a =
51.9,-64.3,96.1,-4.6,122.0,-37.4,100.6,-33.4,156.4,-43.7,47.5,-103.0,8.6,-22.7,90.4,-5.1
77.1,117.0,-146.9,76.3,-9.3,229.9,-51.1,85.2,-167.5,40.8,-79.6,170.6,-37.3,54.5,59.9,92.1
-86.0,81.0,66.3,-13.5,-57.5,-121.4,-143.2,65.3,-100.3,44.9,-53.8,115.9,29.3,-10.1,-85.4,-159.1
125.2,-3.7,-31.1,49.7,77.7,144.0,80.2,18.6,24.3,-21.0,-2.0,-19.2,-14.4,30.5,64.7,77.1
59.2,-40.8,42.1,-45.8,55.9,50.6,141.0,-9.2,176.0,-15.2,77.1,-174.8,59.7,47.9,-41.0,91.8
-1.7,32.1,-171.0,116.5,-75.1,170.8,-24.2,26.8,-147.6,80.6,3.1,177.9,-25.4,53.2,26.0,175.3
14.9,23.7,10.9,36.4,-12.1,33.1,42.8,10.7,38.5,15.3,20.5,-32.0,26.9,26.8,0.0,43.8
-13.5,52.8,-157.0,85.3,-93.7,142.8,-49.5,39.5,-171.0,85.4,-1.9,199.1,-13.8,55.6,43.1,142.4
-10.1,1.1,56.3,-18.1,4.4,-50.9,8.7,6.0,57.3,12.5,28.7,-30.3,35.8,6.6,0.4,-22.7
70.2,29.4,38.1,13.2,49.3,50.1,5.6,56.2,14.6,-14.4,-40.9,-23.4,15.7,18.1,-11.5,-34.6
a[-10][0] -> 51.9
a[-8] -> [-86.0, 81.0, 66.3, -13.5, -57.5, -121.4, -143.2, 65.3, -100.3, 44.9, -53.8, 115.9, 29.3, -10.1, -85.4, -159.1]
a[-5][-14] -> -171.0
a[-7][10] -> -2.0
a[-6][7] -> -9.2
a[-10][7] -> -33.4
a[-3][-6] -> -1.9
a[-5][8] -> -147.6
a[-9][-12] -> -9.3
a[:, -4] -> [8.6, -37.3, 29.3, -14.4, 59.7, -25.4, 26.9, -13.8, 35.8, 15.7]
a[:, -16] -> [51.9, 77.1, -86.0, 125.2, 59.2, -1.7, 14.9, -13.5, -10.1, 70.2]
a[-9][0] -> 77.1
a[-2][7] -> 6.0
a[3][8] -> 24.3
a[-4] -> [14.9, 23.7, 10.9, 36.4, -12.1, 33.1, 42.8, 10.7, 38.5, 15.3, 20.5, -32.0, 26.9, 26.8, 0.0, 43.8]
a[-10] -> [51.9, -64.3, 96.1, -4.6, 122.0, -37.4, 100.6, -33.4, 156.4, -43.7, 47.5, -103.0, 8.6, -22.7, 90.4, -5.1]
a[2][-8] -> -100.3
a[:, 7] -> [-33.4, 85.2, 65.3, 18.6, -9.2, 26.8, 10.7, 39.5, 6.0, 56.2]
a[1][1] -> 117.0
a[2][-2] -> -85.4
a[4] -> [59.2, -40.8, 42.1, -45.8, 55.9, 50.6, 141.0, -9.2, 176.0, -15.2, 77.1, -174.8, 59.7, 47.9, -41.0, 91.8]
a[9] -> [70.2, 29.4, 38.1, 13.2, 49.3, 50.1, 5.6, 56.2, 14.6, -14.4, -40.9, -23.4, 15.7, 18.1, -11.5, -34.6]
a[-2][4] -> 4.4
a[6][0] -> 14.9
a[0][-13] -> -4.6
a[5][12] -> -25.4
a[-5][1] -> 32.1
a[0][-15] -> -64.3
a[7][9] -> 85.4
a[-1][2] -> 38.1
a[8][-2] -> 0.4
a[-8][6] -> -143.2
a[2][-7] -> 44.9
a[-3][1] -> 52.8

m = [-436  102  645 -385 -597  -51 -119  267  418]
m[-9] = -436
m[1] = 102
m[-4] = -51
m[-5] = -597

B =
[[462 476 434 512 531 473 473 481 466 473 675 490 489 755]
 [466 674 558 304 628 136 480  55 534 418 897 722 508 372]
 [586 578 766 542 471 510 543 517 560 511 263 518 434  90]
 [461 447 406 536 517 525 474 542 459 485 638 459 495 804]
 [583 592 764 522 481 481 542 479 564 506 293 538 440  75]
 [471 430 428 571 499 569 477 601 456 491 578 428 479 802]
 [575 615 739 477 499 432 542 413 572 504 346 577 465  50]
 [574 624 741 464 505 413 542 389 574 501 364 590 468  36]
 [460 437 419 558 513 536 469 563 451 478 638 441 476 839]
 [470 451 433 546 511 530 477 551 462 485 610 455 485 770]
 [555 672 726 391 546 299 534 246 582 479 499 662 485  15]
 [583 436 690 699 402 749 535 823 508 543 111 346 408 377]
 [580 598 752 507 486 468 542 461 566 507 309 550 450  69]]
B[0, 0] = 462
B[6, 2] = 739
B[11, 6] = 535
B[2] = [586, 578, 766, 542, 471, 510, 543, 517, 560, 511, 263, 518, 434, 90]
B[5, 3] = 571
B[9, 3] = 546
B[4, 10] = 293
B[:, 6] = [473, 480, 543, 474, 542, 477, 542, 542, 469, 477, 534, 535, 542]
B[:, 11] = [490, 722, 518, 459, 538, 428, 577, 590, 441, 455, 662, 346, 550]
B[11, 4] = 402
B[:, 4] = [531, 628, 471, 517, 481, 499, 499, 505, 513, 511, 546, 402, 486]
B[3, 8] = 459
B[3, 9] = 485
B[:, 3] = [512, 304, 542, 536, 522, 571, 477, 464, 558, 546, 391, 699, 507]
B[7, 7] = 389
B[2, 4] = 471
B[1, 1] = 674
B[7, 0] = 574
B[3, 5] = 525
B[8, 5] = 536
B[8, 3] = 558
B[12, 1] = 598
B[7] = [574, 624, 741, 464, 505, 413, 542, 389, 574, 501, 364, 590, 468, 36]
B[0, 12] = 489
B[:, 12] = [489, 508, 434, 495, 440, 479, 465, 468, 476, 485, 485, 408, 450]
B[10, 2] = 726
B[10] = [555, 672, 726, 391, 546, 299, 534, 246, 582, 479, 499, 662, 485, 15]
B[9, 10] = 610
B[:, 13] = [755, 372, 90, 804, 75, 802, 50, 36, 839, 770, 15, 377, 69]
B[8] = [460, 437, 419, 558, 513, 536, 469, 563, 451, 478, 638, 441, 476, 839]
B[11, 7] = 823
B[2, 8] = 560
B[9] = [470, 451, 433, 546, 511, 530, 477, 551, 462, 485, 610, 455, 485, 770]
B[12, 10] = 309
B[2, 5] = 510
B[6, 5] = 432
